Each name stands for a flat space through zero: a line, a plane or more. A row that begins with a name and a colon came from that space; any other row is followed by the name of the space it lies nearest, among the names in its block.
td_ld: 1.890 2.338 2.380 -0.794 2.042 1.034 -0.544 0.296 4.332 -2.435 -1.100 -0.917 -3.433 2.478 0.541 1.517 -2.929 -1.058 2.209 -1.745 1.164 -2.469 -0.586 2.856 1.280 0.401 1.721 -0.673 -0.129 0.596 -1.686
qb_qh: -1.812 0.373 -0.285 3.666 0.303 0.332 -2.276 0.002 -1.391 -1.624 2.696 -1.817 1.672 -1.183 -2.412 -1.143 -3.512 0.205 0.612 -0.913 1.876 -0.327 -0.334 -1.145 0.027 1.303 1.769 1.068 -0.494 1.466 -1.120
pm_dq: -1.921 -3.405 -2.137 -0.321 -2.300 -1.479 -1.753 3.012 -0.634 -1.639 0.604 0.819 2.598 1.153 -0.184 0.126 -0.963 -2.018 -2.209 -0.719 -0.665 1.724 1.583 -1.912 -0.356 -2.571 -1.727 -0.160 1.060 1.707 2.223
1.520 0.606 -1.967 0.770 0.653 5.087 0.203 -2.032 2.298 0.916 -2.239 4.679 0.387 -4.151 1.544 0.053 -3.435 -0.578 -1.705 -2.159 -1.856 0.987 -1.845 1.422 4.542 0.195 -3.895 -3.324 2.003 -3.015 0.664 | qb_qh
dc_lq: -3.875 1.708 0.857 0.867 -1.889 -0.758 0.549 -2.151 -1.760 -0.683 1.687 4.025 0.225 2.937 1.091 1.093 -1.744 0.642 -0.252 2.352 2.062 2.063 1.413 3.128 0.500 -1.788 -1.262 1.628 -2.288 1.093 -1.362
2.022 -0.653 -4.092 -1.792 -0.159 -1.388 -0.313 -1.788 -0.569 -1.432 -1.924 -3.129 -1.274 1.016 -0.429 0.680 -1.986 0.901 -0.357 0.417 -0.313 0.441 -0.391 2.660 2.355 -0.085 3.246 -2.073 0.857 -2.474 1.409 | td_ld
-0.731 1.646 0.216 2.374 -5.012 -3.686 3.128 -3.177 -1.751 1.775 3.523 3.315 -2.062 2.799 2.190 0.477 -1.674 0.391 0.005 4.757 6.730 2.004 1.482 1.028 -1.584 -1.825 -0.859 1.243 -3.143 -2.250 -2.683 | dc_lq
hz_mh: 0.332 1.041 3.337 -0.522 -2.189 -2.255 -0.611 -0.390 -2.334 1.734 2.192 1.688 -1.160 -1.216 0.680 0.747 1.576 -0.400 0.315 1.865 -1.406 -1.731 1.395 0.392 -0.450 0.635 -0.594 -3.346 0.194 -1.983 -2.062
-0.544 -0.288 -1.173 -1.238 -1.104 -1.390 -3.330 -0.420 -0.796 -0.298 -0.032 -0.101 1.277 1.800 0.092 1.406 0.182 1.246 -1.504 1.640 1.850 0.273 -1.670 -0.421 -1.188 -0.420 0.754 1.469 -1.357 1.137 0.028 | qb_qh
nz_jh: 0.070 -1.540 1.325 2.038 -2.921 -1.694 -3.683 0.371 -1.079 0.531 1.331 -2.735 3.677 0.437 3.980 1.091 0.361 1.300 -3.496 1.203 -0.638 -0.558 1.941 -0.858 0.380 1.514 -0.165 -2.102 -1.999 -2.042 -2.534
qb_qh: 0.424 -1.087 1.003 1.485 -1.778 2.192 -0.488 1.903 0.786 0.668 1.078 -0.849 -4.045 2.167 -0.297 0.702 2.782 -1.177 0.767 0.005 -0.170 -0.257 1.855 0.279 2.575 -1.098 0.175 1.197 -0.429 -0.939 -2.120
-0.080 0.352 -2.280 -0.310 1.997 -2.730 1.755 1.383 -0.815 -0.064 -3.224 -1.057 0.051 -0.511 2.121 -3.319 1.270 -0.600 -1.509 -3.443 0.149 -0.750 1.475 1.319 1.251 -1.374 -1.932 0.810 -1.102 -0.450 2.922 | hz_mh
td_ld: -1.825 0.453 -1.421 0.966 0.806 -1.690 0.536 -1.712 -0.507 1.227 3.287 0.089 -0.836 -3.267 3.993 0.280 0.171 0.662 -0.460 0.321 0.491 0.045 0.423 -0.718 -1.959 -0.400 -1.991 -0.414 0.536 1.722 -2.491
bh_qd: -1.008 2.209 -0.994 -1.595 1.526 0.811 1.236 -0.878 0.116 4.111 0.007 -1.660 1.689 -0.420 -1.951 -0.278 -2.119 -2.566 -3.029 1.487 1.855 -2.446 -1.605 -1.099 -1.179 0.484 0.860 -0.102 1.111 -0.929 1.331
2.477 0.221 -4.446 -3.719 -0.744 -1.061 -1.382 -0.883 0.705 2.158 -2.954 -2.958 -3.207 2.228 -0.751 1.786 -2.998 0.991 -2.624 1.565 1.563 2.211 0.311 3.191 3.916 1.983 4.467 0.493 0.966 -6.451 3.525 | td_ld
-1.351 0.121 1.038 2.346 -2.485 -0.537 2.971 -1.231 -1.598 -0.126 4.012 2.315 -3.027 2.488 1.689 -0.891 -0.681 -4.172 1.406 1.406 2.487 0.642 1.532 -1.031 -1.324 1.030 0.581 3.124 -0.829 -0.847 -2.294 | dc_lq
hz_mh: 0.690 0.873 -1.485 -0.323 -0.598 1.150 -1.263 -0.372 1.247 -0.451 -1.538 -0.701 0.058 -1.569 1.167 -1.137 -0.585 -0.576 -2.062 -0.294 -0.217 -2.874 0.650 2.049 0.698 0.390 0.667 -0.068 -0.461 2.536 2.712
-1.575 -0.916 0.263 1.972 -3.417 1.140 3.078 1.334 1.026 -3.360 -1.138 2.373 -2.689 -1.997 1.657 0.934 1.332 -4.319 -0.544 3.730 0.027 1.777 4.364 -2.275 0.116 1.547 1.492 -0.577 -0.405 1.421 -2.727 | dc_lq
-1.841 -0.966 -5.455 3.676 1.443 4.486 0.560 0.174 3.384 -0.062 -0.069 -2.743 2.534 -1.085 -0.491 2.011 -1.208 -0.325 -0.924 -2.332 4.208 1.368 0.591 1.352 -1.834 -1.531 3.896 2.781 2.575 0.582 -1.250 | hz_mh
bh_qd: 0.713 2.261 -0.644 -0.205 -2.567 -0.413 4.317 -0.284 -1.928 -2.843 -0.955 -0.804 -0.549 0.679 0.433 -0.613 -0.514 -3.921 1.867 -1.268 -1.751 -1.995 1.606 1.880 0.418 2.704 0.295 -1.408 -0.195 -0.509 -0.939
-1.633 -2.151 -1.449 -0.086 0.033 -3.245 -2.663 5.322 -0.519 -1.326 0.749 2.694 2.478 -1.836 0.198 0.053 -1.199 -5.999 -2.006 -1.907 -2.662 4.365 -0.866 -0.544 -1.358 -4.392 -3.332 3.337 3.050 1.104 0.293 | pm_dq
dc_lq: 0.633 1.933 0.048 -1.454 0.449 2.186 -1.869 -1.427 2.242 1.034 -0.085 -0.239 0.911 -0.390 -1.642 0.699 -1.064 1.080 -1.409 -1.279 0.074 0.335 0.066 0.239 0.316 -1.557 -0.043 0.849 0.122 0.262 1.687
-1.588 -0.626 -0.626 5.367 1.593 0.120 1.826 2.719 -0.515 1.405 -1.486 1.446 -1.449 1.429 1.844 -0.670 -0.215 -1.843 -0.644 -0.296 1.537 -1.052 0.621 1.792 -0.252 -1.151 -0.496 1.724 0.358 -0.989 3.146 | bh_qd
1.573 -0.285 -1.194 -3.051 3.786 3.080 5.397 3.406 0.520 -1.489 -0.912 0.482 -5.804 0.603 -3.069 -2.010 1.104 -0.872 3.950 -1.908 -1.250 2.489 -4.323 1.163 -1.221 -2.520 -0.530 1.272 3.654 2.964 2.985 | nz_jh
-2.209 -2.875 1.273 1.958 -1.805 -1.527 1.714 -0.025 -0.595 -1.764 -0.498 1.369 -1.066 -0.940 1.611 0.235 -0.437 -2.988 -0.683 1.756 0.706 1.370 2.009 -1.494 -1.395 -0.904 2.077 -0.467 -0.332 -1.323 -1.368 | dc_lq
2.795 -0.995 -3.154 0.366 0.356 -0.107 -0.176 0.743 -0.299 1.022 -0.797 -0.673 -0.887 1.719 -0.942 -1.894 -1.309 -0.973 -1.693 2.066 -1.324 0.066 -1.349 2.549 3.046 0.253 1.342 0.779 5.010 -3.317 2.110 | td_ld
-2.008 -0.881 2.311 1.774 -0.247 -0.229 -0.419 1.112 1.486 -1.656 -0.336 -0.415 0.232 0.019 1.400 -1.386 -1.191 1.953 0.593 -1.618 0.039 -0.838 2.031 -1.677 0.615 0.045 1.554 1.520 2.470 0.695 -2.398 | bh_qd
0.115 0.274 5.998 -0.549 -1.587 -0.016 2.874 -0.171 0.077 2.564 0.380 -2.807 0.219 -1.565 0.125 0.267 -0.544 -0.200 1.009 1.550 1.285 2.322 0.863 -1.648 2.055 -0.523 3.309 -0.908 1.106 0.276 -3.461 | bh_qd
pm_dq: -0.997 -2.664 -2.103 -1.015 -0.118 -1.803 -1.486 6.246 -0.392 -2.608 2.818 1.855 2.318 -1.667 2.446 0.474 -0.863 -5.423 -0.374 -0.410 -1.663 4.521 0.480 -0.982 -0.590 -6.339 -3.157 3.156 0.766 1.333 0.344
